Below are the code and all the weights of a small trained network. Each question names an input and a class and asks about switching units off, where a switched-off unit gives its printed mean instead of its output.

import numpy as np


def w(rows, s, z=0):
    codes = np.array(rows[::2]) - 128.0
    scale = np.full(codes.shape[1], s)
    scale[-1] = z or s
    return codes * scale


def norm(h):
    return h / np.sqrt((h * h).mean(-1, keepdims=True) + 1e-5)


def f(y):
    return y / 2 * (1 + np.tanh(0.7978845608 * (y + 0.044715 * y**3)))


def log_softmax(a):
    a = a - a.max(-1, keepdims=True)
    return a - np.log(np.exp(a).sum(-1, keepdims=True))


def net(x, mask):
    res = np.array(x, float).reshape(1, 5) / 4 @ E
    u = 0
    for l in range(3):
        y = f(norm(res) @ A[l][:, :-1].T + A[l][:, -1])
        res = res + np.where(mask[u : u + 7], y, B[l][:, -1]) @ B[l][:, :-1]
        u += 7
    return log_softmax(norm(res)[-1] @ U[:, :-1].T + U[:, -1])


A, B = {}, {}
E = w([
[201,26,135,241,123,20,243],'x0',
[61,129,250,119,102,65,104],'x1',
[86,106,29,139,199,52,87],'x2',
[70,8,157,201,156,204,241],'x3',
[125,131,143,212,251,133,67],'x4',
],0.002)
A[0] = w([
[145,146,102,136,181,88,71,29],'L0N1',
[99,98,111,143,141,127,136,111],'L0N2',
[117,88,137,224,254,130,101,35],'L0N3',
[138,95,87,211,228,168,126,76],'L0N4',
[128,178,138,95,125,129,66,104],'L0N5',
[68,50,99,174,176,115,141,94],'L0N6',
[157,38,119,187,86,155,211,1],'L0N7',
],0.0047,0.0035)
B[0] = w([
[97,156,133,82,26,187,107,115],'L0N1',
[118,125,113,99,99,101,159,128],'L0N2',
[121,39,64,165,159,141,126,253],'L0N3',
[129,2,148,162,114,137,120,248],'L0N4',
[133,97,58,119,171,91,94,207],'L0N5',
[115,72,109,106,94,71,164,222],'L0N6',
[93,167,76,54,156,98,48,205],'L0N7',
],0.0041,0.0013)
A[1] = w([
[88,151,204,63,44,82,138,102],'L1N1',
[155,63,83,139,104,200,228,2],'L1N2',
[47,96,112,88,171,212,90,60],'L1N3',
[107,131,254,116,81,177,178,37],'L1N4',
[180,151,112,144,94,98,155,58],'L1N5',
[41,108,109,43,106,209,131,16],'L1N6',
[96,86,140,62,90,252,217,85],'L1N7',
],0.0045,0.0029)
B[1] = w([
[154,32,143,195,147,130,89,226],'L1N1',
[7,128,113,109,186,17,98,180],'L1N2',
[255,166,84,181,91,83,164,198],'L1N3',
[233,157,208,194,79,179,124,160],'L1N4',
[151,160,107,119,124,159,176,87],'L1N5',
[168,213,44,153,125,79,109,152],'L1N6',
[62,202,134,212,55,80,62,255],'L1N7',
],0.0039,0.0011)
A[2] = w([
[101,230,55,49,105,130,120,48],'L2N1',
[190,172,182,117,198,167,88,38],'L2N2',
[116,24,129,150,69,88,169,150],'L2N3',
[225,117,130,104,130,92,200,4],'L2N4',
[90,160,175,198,204,193,98,85],'L2N5',
[167,105,82,78,126,147,253,77],'L2N6',
[42,80,147,125,179,82,108,102],'L2N7',
],0.0055,0.0021)
B[2] = w([
[15,174,78,205,151,131,139,215],'L2N1',
[31,115,60,83,171,153,164,148],'L2N2',
[64,154,68,217,154,176,148,252],'L2N3',
[146,181,92,102,58,189,199,124],'L2N4',
[107,79,124,151,117,138,255,153],'L2N5',
[184,80,157,83,147,60,246,145],'L2N6',
[124,56,168,85,128,50,183,202],'L2N7',
],0.0042,0.0033)
U = w([
[206,93,101,89,154,193,64,123],'0',
[223,150,101,55,94,122,234,104],'1',
[103,108,197,91,177,212,151,86],'2',
[63,224,59,102,137,133,62,166],'3',
[153,151,209,213,47,166,135,149],'4',
[78,8,91,176,166,81,199,176],'5',
[118,98,193,53,151,47,65,91],'6',
[146,97,146,64,133,141,135,1],'7',
],0.012,0.0089)

Each question gives the input, the list of numbers given to net, and the class t.
The units are the neurons (one row each of A and B). Each row of codes is followed by its name. A weight is (code - 128) times the scale printed after its matrix; where a second scale follows, it is the last column's (A, B and U).
mask holds one flag per neuron, layer by layer. A switched-off neuron (its flag False) gives its mean, the last column of its row in B, instead of its output. The means were averaged over made-up inputs and are rounded, as every weight is.
A unit's drop is (log p(t) with every unit on - log p(t) with that unit switched off) / (log p(t) with every unit on - log p(t) with every unit switched off).
The circuit of an input: a set's keep is (log p(t) with only the set's units on - log p(t) with every unit switched off) / (log p(t) with every unit on - log p(t) with every unit switched off). Starting from the 12 units with the biggest drops (on a tie, the unit counted first), units are removed one at a time, each time the one whose removal leaves the highest keep (on an exact tie, the one counted first), for as long as the keep stays at least 0.8.
circuit, biggest first: the units of the circuit, biggest drop first
k most important neurons: the k neurons with the biggest drops, biggest first
top k neurons in layer l: the k neurons of layer l with the biggest drops, biggest first
drop when u is switched off: that unit's drop, to one decimal
input [-1,-3,-5,7,-8], class 3: circuit, biggest first	[L1N7; L0N7]
input [3,-3,-5,-5,4], class 1: circuit, biggest first	[L1N7; L2N4]
input [2,3,1,-7,7], class 6: circuit, biggest first	[L2N3]
input [-2,6,-4,-7,-1], class 6: top 2 neurons in layer 0	[L0N7; L0N5]
input [0,-6,-6,8,-8], class 3: top 3 neurons in layer 1	[L1N7; L1N2; L1N6]
input [8,2,0,-1,-4], class 1: circuit, biggest first	[L2N4; L0N4; L2N1]
input [-5,-3,-5,5,-2], class 4: circuit, biggest first	[L1N4; L1N7]
input [-4,-4,-5,5,-5], class 3: 2 most important neurons	[L1N6; L1N2]
input [-2,4,-8,-5,6], class 2: 2 most important neurons	[L2N5; L2N2]
input [2,-7,3,-6,7], class 0: top 2 neurons in layer 2	[L2N1; L2N3]
input [-8,-1,-8,2,-6], class 4: 2 most important neurons	[L1N4; L0N7]
input [3,-7,5,-4,-6], class 1: 2 most important neurons	[L2N6; L1N7]
input [8,-1,-5,-4,4], class 1: 2 most important neurons	[L2N4; L1N7]
input [-7,3,4,7,-6], class 3: circuit, biggest first	[L1N6]
input [3,-3,-2,-1,-1], class 1: top 2 neurons in layer 1	[L1N7; L1N2]
input [-3,7,-3,-4,3], class 6: 4 most important neurons	[L2N3; L1N1; L0N5; L2N1]
input [-6,3,-3,3,-6], class 4: top 2 neurons in layer 1	[L1N4; L1N1]
input [-7,-2,-4,8,2], class 4: drop when L1N7 is switched off	0.3
input [4,7,-3,0,-5], class 4: drop when L1N4 is switched off	0.1
input [4,3,-5,1,-1], class 4: drop when L1N4 is switched off	0.2
